Here is a tiny trained network, its code and every weight. The questions are about switching its units off for an input and a class, where a switched-off unit gives its printed mean instead of its output.

import numpy as np


def w(rows, s, z=0):
    codes = np.array(rows[::2]) - 128.0
    scale = np.full(codes.shape[1], s)
    scale[-1] = z or s
    return codes * scale


def norm(h):
    return h / np.sqrt((h * h).mean(-1, keepdims=True) + 1e-5)


def f(y):
    return np.maximum(y, 0)


def log_softmax(a):
    a = a - a.max(-1, keepdims=True)
    return a - np.log(np.exp(a).sum(-1, keepdims=True))


def net(x, mask):
    res = np.array(x, float).reshape(1, 3) / 4 @ E
    u = 0
    for l in range(3):
        y = f(norm(res) @ A[l][:, :-1].T + A[l][:, -1])
        res = res + np.where(mask[u : u + 5], y, B[l][:, -1]) @ B[l][:, :-1]
        u += 5
    return log_softmax(norm(res)[-1] @ U[:, :-1].T + U[:, -1])


A, B = {}, {}
E = w([
[196,205,231,115,187,169,174,200],'x0',
[114,138,140,115,114,124,131,135],'x1',
[125,164,114,250,58,132,79,197],'x2',
],0.015)
A[0] = w([
[141,133,154,103,166,92,169,109,147],'L0N0',
[144,167,143,202,101,133,122,189,149],'L0N1',
[148,117,147,8,211,152,159,91,3],'L0N2',
[189,192,251,137,214,157,158,204,203],'L0N3',
[114,99,111,1,178,133,152,64,106],'L0N4',
],0.025,0.0044)
B[0] = w([
[89,135,134,99,158,88,117,95,166],'L0N0',
[113,122,89,214,77,178,96,181,201],'L0N1',
[85,112,24,20,125,84,139,93,215],'L0N2',
[173,207,176,32,83,157,165,254,252],'L0N3',
[175,127,242,212,156,216,131,128,232],'L0N4',
],0.02,0.034)
A[1] = w([
[123,143,157,50,109,86,151,140,155],'L1N0',
[104,156,60,46,153,46,152,139,59],'L1N1',
[115,86,172,153,213,149,128,23,32],'L1N2',
[151,167,135,81,121,3,154,179,131],'L1N3',
[41,139,95,115,99,96,119,111,3],'L1N4',
],0.028,0.0037)
B[1] = w([
[168,113,84,154,187,79,158,96,198],'L1N0',
[64,83,134,82,126,121,118,28,161],'L1N1',
[147,52,196,162,6,187,112,127,252],'L1N2',
[107,129,158,197,213,80,129,65,189],'L1N3',
[130,145,88,164,131,191,76,172,144],'L1N4',
],0.02,0.023)
A[2] = w([
[141,182,167,142,200,114,133,159,36],'L2N0',
[163,161,120,212,193,1,141,107,67],'L2N1',
[111,121,114,28,188,86,164,86,73],'L2N2',
[84,98,36,166,119,102,94,95,26],'L2N3',
[130,96,161,192,133,143,120,101,3],'L2N4',
],0.043,0.002)
B[2] = w([
[101,81,148,212,90,157,104,119,211],'L2N0',
[148,83,236,150,66,188,130,82,132],'L2N1',
[81,124,20,5,218,118,166,101,239],'L2N2',
[157,200,135,145,215,49,85,86,203],'L2N3',
[111,76,112,132,123,92,141,63,254],'L2N4',
],0.032,0.021)
U = w([
[124,34,171,152,99,142,134,57,250],'0',
[95,118,100,10,196,135,190,130,103],'1',
[139,164,111,211,186,49,64,88,14],'2',
[136,168,144,160,89,139,142,249,82],'3',
],0.015,0.0023)

Each question gives the input, the list of numbers given to net, and the class t.
The units are the neurons (one row each of A and B). Each row of codes is followed by its name. A weight is (code - 128) times the scale printed after its matrix; where a second scale follows, it is the last column's (A, B and U).
mask holds one flag per neuron, layer by layer. A switched-off neuron (its flag False) gives its mean, the last column of its row in B, instead of its output. The means were averaged over made-up inputs and are rounded, as every weight is.
A unit's drop is (log p(t) with every unit on - log p(t) with that unit switched off) / (log p(t) with every unit on - log p(t) with every unit switched off).
The circuit of an input: a set's keep is (log p(t) with only the set's units on - log p(t) with every unit switched off) / (log p(t) with every unit on - log p(t) with every unit switched off). Starting from the 12 units with the biggest drops (on a tie, the unit counted first), units are removed one at a time, each time the one whose removal leaves the highest keep (on an exact tie, the one counted first), for as long as the keep stays at least 0.8.
circuit, biggest first: the units of the circuit, biggest drop first
top k neurons in layer l: the k neurons of layer l with the biggest drops, biggest first
drop when u is switched off: that unit's drop, to one decimal
input [0,3,-1], class 0: circuit, biggest first -> (L0N4)
input [-3,-3,-5], class 0: top 2 neurons in layer 0 -> (L0N4 L0N3)
input [-4,-2,5], class 2: top 2 neurons in layer 0 -> (L0N3 L0N4)
input [6,7,1], class 3: top 2 neurons in layer 0 -> (L0N3 L0N2)
input [5,-1,1], class 3: top 2 neurons in layer 0 -> (L0N3 L0N2)
input [-4,-5,4], class 2: top 2 neurons in layer 0 -> (L0N4 L0N3)
input [2,4,1], class 3: drop when L2N1 is switched off -> 0.0
input [0,-7,7], class 2: drop when L0N4 is switched off -> 0.3
input [-2,0,1], class 2: drop when L0N4 is switched off -> 0.9
input [-4,5,6], class 2: drop when L0N3 is switched off -> 1.2
